[-8 -4 14  5]  <217>
[ 3 10 14 39]  <103>
[-56 -85   0 -27]  <184>
[ 2  8 -5  7]  <176>
[ -3  23 -41  24]  <193>
miss <193>: [ -3 -41  23] : [24]
miss <176>: [8 2 7] : [-5]
miss <176>: [ 2  7 -5] : [8]
len: [2 8] : 2

[-15  12  -9  63  -5   8   2   6   8  10   9  10] : <43>
[-17   1  -7  68   5  -4 -14  -3  -2  -4 -12   1] : <123>
[ -5 -14   1  -7  38 -13   5   3   6  -6  -2  -9] : <57>
[-11  25  21   3  -2  15   9   4   7   9  -2   2] : <193>
[-33  12 -20  16  -4   3 -13   0  -2 -12  -8   3] : <115>
[ 2  3  5  7 -1  7 -1 22  6 -7 12 18] : <184>
[ 15   6 -13   5  -7  -2 -10 -11   3   8  -2   5] : <100>
[ 5  7 -4 65 -3  2 -7  7  7  9  7 15] : <217>
[ 13 -11  25  21   5  -2  15   9   4   7   9  -2] : <140>
[  7  14 -18 -14  -6   3  -5  -6   8   8   5   7] : <101>
[ -9  14 -13  38  -7   6   1   3   5  11  10   9] : <176>
[-12  15 -16  28  -2   6  -3   2   4   6   7  10] : <103>
len: [-17   1  -7  68   5  -4 -14  -3  -2  -4 -12] : 11
q: [-11  25  21   5  -2  15   9   4   7   9  -2] : <140>
tags:
[-1] -> Z204
[3] -> Z895
[2] -> Z111
[-2] -> Z829
[4] -> Z448
[1] -> Z108
[10] -> Z432
join <115> 11:  : Z895
q: [-13  38  -7   6   1   3   5] : <176>

[ 54 -81 -51  21 -10  30  -1 -69  -8 -17 -37 -23  30  87  35 -25 -63   4
  50  25  15  51  36  -4  16  17 -39 -15  11] = <43>
[ 13 -50  -4  -3  -7   8  -8 -34  -5  -4   5  -5  -1  34  33 -13 -26   6
  25  50  21  26  13  -9  20 -14 -37 -16  37] = <57>
[ 35  -6 -18  18 -26   5   5 -37 -20 -23 -32  13  23  -1  -9  13 -15 -17
 -26  -9   8  14   3  14   1  13  -2 -11  47] = <103>
[ 27 -35   6   8 -13  -8 -18  -9 -15  -4   0 -26  -3  22  11 -15 -28  -2
  14  44  21  41  29  -3  52 -15 -15 -24  68] = <115>
[  4   0  -8  -3   4  18  11 -14 -10 -16 -35  15  17  40   7 -10 -17   1
  21 -12 -11  17 -25  10 -25  14   1   5 -47] = <184>
tags:
[-2] -> Z857
[8] -> Z893
[-8] -> Z861
[-9] -> Z557
[11] -> Z113
[-18] -> Z551
[-1] -> Z959
join <57> 6:  : Z861
q: [-69  -8 -17] : <43>
len: [ 54 -81 -51  21 -10  30  -1 -69  -8 -17 -37 -23  30  87  35 -25 -63   4
  50  25  15  51  36  -4  16  17 -39 -15  11] : 29
miss <43>: [ -8  36  30  -1  16 -51 -25 -63  51  54   4  11 -17  -4 -10  21 -15 -39
 -23  15 -81 -37  17  30  50  87  25 -69] : [35]

[-13 -40  11  21  46  18 -28 -15 -15  12  65  10  21] : <57>
[-48 -15  14  34  41 -26 -10  23   1  12  -6  65  -5] : <193>
[  4 -20  21  31 -40 -35 -34  52   0 -13 -20  29  28] : <217>
[ -8 -24  53  29  13 -20  22  -4   8 -32 -38  49 -25] : <140>
[ -9  -8  60  37  31  19 -47 -35  15  -9  29  10 -25] : <184>
[ 31  52   1  69 -41   7  16 -15  35 -32 -47  15 -30] : <176>
[ -2 -55  18  12  33  -8  44   1   6 -25 -11  53  -3] : <43>
[ -1  -5  50  39 -43 -53   2  -2  -3  -5   3 -26  48] : <100>
[-24 -37  19  22  49  24 -36  19  13   9 -13   1 -54] : <103>
[  0  59 -67  73  -5  12  15 -14 -27  23  25   5  21] : <101>
[ 24 -37 -13  22 -35   2 -26  44 -12   7  -6 -61  17] : <123>
len: [-24 -37  19  22  49  24] : 6
miss <217>: [  4 -40 -34 -20  52  28 -20   0 -13  31  29  21] : [-35]
q: [ -9  -8  60  37  31  19 -47 -35  15  -9  29  10] : <184>

[36 29 30 23 26 25 31 22 21 21 22 27 54 26 22 29 36 20 18 24 36 32 25 34
 28 19 20 21 27 30 25 31 45 27 23 26 14 21 25 19 26 25 25 24 23 23 21 23] = <217>
[56 49 32 34 32 22 27 26 20 20 20 17 20 23 34 16 69 26 36 31 48 48 42 45
 22 25 19 22 28 32 20 36 29 28 29 82 50 23 21 46 49 41 45 69 22 23 14 50] = <184>
[56 49 32 34 32 25 27 26 20 20 20 17 20 23 34 16 69 26 36 31 48 48 42 45
 22 25 19 22 28 32 20 36 29 28 29 82 18 37 19 30 30 25 32 31 28 52 36 25] = <103>
[56 49 32 34 32 22 27 26 20 20 20 17 20 23 34 16 69 26 36 31 48 48 42 45
 22 25 19 22 28 32 20 36 29 28 29 82 18 37 19 30 30 25 32 31 28 52 36 25] = <115>
[20 24 32 39 28 21 14 21 29 31 18 30 32 20 14 35 20 59 18 39 50 19 31 34
 30 25 32 73 25 55 20 27 17 18 49 22 29 21 24 44 28 22 28 27 30 37 13 21] = <100>
len: [56 49 32 34 32 22 27 26 20 20 20 17 20 23 34 16 69 26 36 31 48 48 42 45
 22 25 19 22 28 32 20 36 29 28 29 82 18 37 19 30 30 25 32 31 28 52 36 25] : 48
len: [56 49 32 34 32 22 27 26 20 20 20 17 20 23 34 16 69 26 36 31 48 48 42] : 23
q: [56 49 32 34 32 22 27 26 20 20 20 17 20 23 34 16 69 26 36 31 48 48 42 45
 22 25 19 22 28 32 20 36 29 28 29 82 18 37 19 30 30 25 32 31 28 52 36 25] : <115>
len: [36 29 30 23 26 25 31 22 21 21 22 27 54 26 22 29 36 20 18 24 36 32 25 34
 28 19 20 21 27 30 25 31 45 27 23 26 14 21 25 19 26 25 25 24 23 23 21 23] : 48

[-10 -19 -38 -16 -67  -6  15  85  -2 -40 -59  42  -9  70] = <103>
[ 12 -16 -38 -19 -36 -23 -23  22  -6 -23 -22   8 -19  16] = <115>
[-10 -19 -38 -16 -67  -6  15  85  29 -40 -59  42  -9  70] = <176>
q: [-10 -19 -38 -16 -67  -6  15  85  29 -40 -59  42  -9  70] : <176>
q: [-10 -19 -38 -16 -67  -6  15  85  -2 -40 -59] : <103>
len: [ 12 -16 -38 -19 -36 -23 -23  22  -6 -23] : 10
Table of tags by key:
[-19] -> Z768
[-59] -> Z526
[-22] -> Z690
join <103> 10:  : Z526
miss <103>: [ 85 -38 -67  42  -6  -9 -40  -2  70  15 -19 -16 -59] : [-10]
q: [-67  -6  15  85  -2 -40 -59  42  -9] : <103>

[-1 26  8  5 10] -> <103>
[ 52 -28 -54  -4 -57] -> <184>
[  8 -27 -13   1 -17] -> <57>
[ 3 -8 -3 -1 -4] -> <115>
[-72  61  74  53  69] -> <193>
[ 3 -8 -6  7 -9] -> <140>
[  3  -8  -6  -2 -38] -> <217>
[ 48 -30 -51  -5 -55] -> <43>
[-22 -11  17  18  21] -> <176>
[  8 -12 -12   6 -16] -> <123>
len: [ 48 -30] : 2
tags:
[-17] -> Z306
[-9] -> Z665
[20] -> Z291
[21] -> Z478
[-55] -> Z357
[-38] -> Z205
[-37] -> Z928
[-16] -> Z940
[-11] -> Z500
join <176> 4:  : Z478
miss <176>: [ 21 -22 -11  18] : [17]
q: [-1 26  8] : <103>

[ -8 -31 -36  53 -32]  <57>
[  6  58 -31  36   3]  <184>
[ 13  63 -15 -16 -23]  <193>
[-15 -16 -22  36 -23]  <115>
len: [ 13  63 -15 -16 -23] : 5
q: [-15 -16 -22  36] : <115>
q: [-15 -16 -23] : <193>
tags:
[63] -> Z293
[-30] -> Z880
[59] -> Z232
[58] -> Z43
[-31] -> Z597
join <184> 1:  : Z43
len: [  6  58 -31  36] : 4

[  9  16  -9   4 -37  -1  -5  52  -7  26] : <103>
[  9  34   4  -9 -37  18  -5  18 -12 -25] : <100>
[  9  34   4  -9 -37  -1   0   0  48  -3] : <184>
[  9  34   4  -9 -37  18  -5   1  -7  -5] : <176>
Table of tags by key:
[1] -> Z793
[-3] -> Z680
[-5] -> Z889
join <176> 9:  : Z889
q: [  9  34   4  -9 -37  -1   0   0  48  -3] : <184>

[  3  32   3   2 -11   2   1   1  18  16  17   1 -20   7 -24  30   5   7
   2  -2   1 -17 -20  36  10   7   5   0   6   0   5   6  -1   2   5 -21
   2   2   5   3 -19] -> <176>
[ 3 68  3  4 30  1 18 17  1  2 16  2 13  2 20  8  4  1  4  2  2  6 12 74
 20  3  1 -1 12  5 10 12  2  1  3 16  6  3  6  5 10] -> <140>
[  3  32   3   2 -11   2 -23 -23   5   5   8   1 -20   7 -24  30   5   7
   2  -2   1 -17 -20  36  10   7   5   0   6   3   5   6  -1   2   5 -21
   2   2   5   3 -19] -> <184>
tags:
[-19] -> Z311
[16] -> Z993
[-20] -> Z475
[15] -> Z310
[13] -> Z82
[14] -> Z705
join <140> 12:  : Z82
q: [  3  32   3   2 -11   2   1   1  18  16  17   1 -20   7 -24  30   5   7
   2  -2   1 -17 -20  36  10   7   5   0   6   0   5   6  -1   2   5 -21
   2   2   5   3 -19] : <176>
q: [20  8  4  1  4  2  2  6 12 74 20] : <140>
len: [ 3 68  3  4 30  1 18 17  1  2 16  2 13  2 20  8  4  1  4  2  2] : 21
q: [ 3 68  3  4 30  1 18 17  1  2 16  2 13  2 20  8  4  1  4  2  2  6 12 74
 20  3  1 -1 12  5 10 12  2  1  3 16  6  3  6  5 10] : <140>
q: [ 1 18 17  1  2 16] : <140>

[ 14  15 -81  -6  12  -5   1   1 -31] : <140>
[-17   3 -56  -7  21  -2   1   1 -30] : <193>
[ 14  15 -81  -6  12  -5   1   1 -25] : <43>
[-16   3 -61  -8  20  -2   0   1 -29] : <123>
tags:
[-55] -> Z591
[3] -> Z289
[-57] -> Z946
[2] -> Z864
[-61] -> Z878
[-60] -> Z522
[-56] -> Z488
join <193> 2:  : Z488
len: [-16   3 -61  -8  20  -2   0   1] : 8
q: [ 15 -81  -6  12  -5   1   1 -25] : <43>
miss <193>: [ -7   1  21  -2 -17 -56   1   3] : [-30]
len: [-16   3 -61  -8] : 4
q: [-17   3 -56  -7  21  -2   1   1 -30] : <193>

[ 11   2   2   2   2  -5  12   7   2   0 -12  10  -6  -4  -2  19 -13  10
   5  -2  -3   4 -16   0  27  -1   4 -14   3   7  -6  -4   6   3   5  11
   3] -> <103>
[ -3  -4   5   3 -12   0 -22  -2 -25  -6  22 -10 -13   3  13   2   4 -21
  -5  -5   2  -7 -13   5 -76   3   0   2   1  21   5   0  -1  -1 -11  10
  -5] -> <57>
[-16   5   6   3   1   0 -21   8   5  -6   1  37  -4   1  12  -1   2  -9
  -2  22  -8  10 -13  -2 -27   6 -20  -1  -6   1   2 -17  19   3   1   6
  11] -> <115>
[ -7  -3  12   1   3   6 -11  -1  -9   0 -10 -44  -3  -4  -6  -7   8   6
  -2 -17  -7  12   8  -2 -54  -5  27   1   8  31   2   3  10  -2   8  12
   3] -> <184>
[ -3  -1 -11  -1   7   5  -8  20   5  12   1  29   4  -2   7   0  11   0
   6   6 -13 -11   3  -3 -27 -13  27   5  -6  24  -1   3   3  -1   0   5
   1] -> <123>
[ 16   6  10   2   4  -3   8 -10  -9  20 -14  19   9  -1   7 -13  -4  15
  -2   0  -3   0  12   3 -26   0  20  -4  -1  17   0  -8 -10   3   4  -7
   8] -> <101>
[-14  -1   0   1   0 -10  -4  15   7   2  14  72  14   4   8 -16   5  -8
  -2   4  -3  -1   0   1 -31  -8  15  15  15   9   2   2  -2   1  -5   5
  -1] -> <100>
[ 15   3  20  -1  -5  -3  24  -8  -5  -2   8 -46 -11   9  11  -2  -2  -7
   0  13   8  -1  -6   6   2   0   1  14  -3 -22   2  26  10   1   1  -6
  -2] -> <43>
[-17   5  -5   1   7  -3 -18 -15   0   0 -41 -24   8  -2  18  -2 -10  11
   1   1 -10 -23  -9   7 -30   5 -17   5   8 -42   4 -23  -8  -1 -13   2
   0] -> <140>
[ -2   2  10  -2  -1   7  29   3  24 -15 -14 -13   9   0   3   0   5 -12
  -5  -7   7   6   7   6   6  12  -7  12   1  -7   5  -4  12   6 -11  -9
   2] -> <217>
[-14   3 -22  -4 -10  -1   8   1   0   4  15 -61   6  -2   7 -13  15 -14
  -2  22   0   0  -2   1   5   2   5   6   0  20  -4  -3   7  -7  13  -8
  -3] -> <193>
[ 10  -3   6   0   4   5   3  -6 -13   4 -14  -7  11   4  15  -5   8  17
  -5   0 -10   1   0  -2  22   1   8  -4  -1   3  -4  -2   9   1 -16   2
   0] -> <176>
miss <115>: [ -1   8   0  12   6   1 -17  10   1   1   5   1  -2  19  11  -2   2   5
   6 -21  -9  -8 -20 -13  37   2  -1   1  22   6   3  -4   3  -6 -16  -6] : [-27]
len: [-17   5  -5   1   7  -3 -18 -15   0   0 -41 -24   8  -2  18  -2 -10  11
   1   1 -10] : 21
q: [ 2  4 -3] : <101>
miss <184>: [  6 -17  12 -10  10   2  -2   3   8  -6   1  -7   1 -11  31  -3   3  -2
   3  -2 -54  -5  -1  -9  -3   8  -7 -44   0  27   6  -7  12   8  12   8] : [-4]
len: [ 15   3  20  -1  -5  -3  24  -8  -5  -2   8 -46 -11   9  11  -2  -2  -7] : 18

[  8  -7   5  -3   8  21  10  -4  11  -3 -15 -22  -5  17 -16  13  -1 -34
   4 -10  60  -2 -17 -10  18  -9   5   6] = <57>
[ 20 -25  -3  12 -73   2 -13  53  24  -3   0 -35   6   7   8  15  -3 -11
  -4 -15  30   8  -5  24 -13  13 -26   2] = <184>
[ -3  47  -4   2  22 -12  10  23 -19  -4  -5  -8  -1  10  -1   8 -46  39
 -15  -7 -48  -5   8  -8  14 -50   6  20] = <123>
[ 31 -17  -6  -2 -14  10  23 -12 -19  -5  -4  -1   5 -20   6  33  26 -35
  12  14 -14 -19 -15 -24 -11 -12 -36 -12] = <217>
[-13  -6  -9  18   9  38   0 -26  13 -13   6   5  -5   6 -15 -28  23   1
  10  10   6   4  22 -10  -4 -36 -20  -6] = <100>
q: [ 5 -3  8 21] : <57>
key -> tag
[40] -> Z182
[38] -> Z160
[-4] -> Z728
[-5] -> Z576
[1] -> Z870
[39] -> Z603
join <123> 17:  : Z603
miss <100>: [-13  10  23 -28  -5  -6 -26  10   6   0  38 -13  22   1  -9   9 -36 -20
  13   6   5  18 -10   4   6  -6 -15] : [-4]
len: [ 20 -25  -3  12 -73   2 -13  53  24  -3   0 -35   6   7   8  15  -3 -11
  -4 -15  30   8  -5  24 -13  13 -26] : 27
q: [-12  10  23 -19  -4  -5] : <123>
q: [ 31 -17  -6  -2 -14  10  23 -12 -19  -5  -4  -1   5 -20   6  33  26 -35
  12  14 -14 -19 -15 -24 -11 -12 -36 -12] : <217>

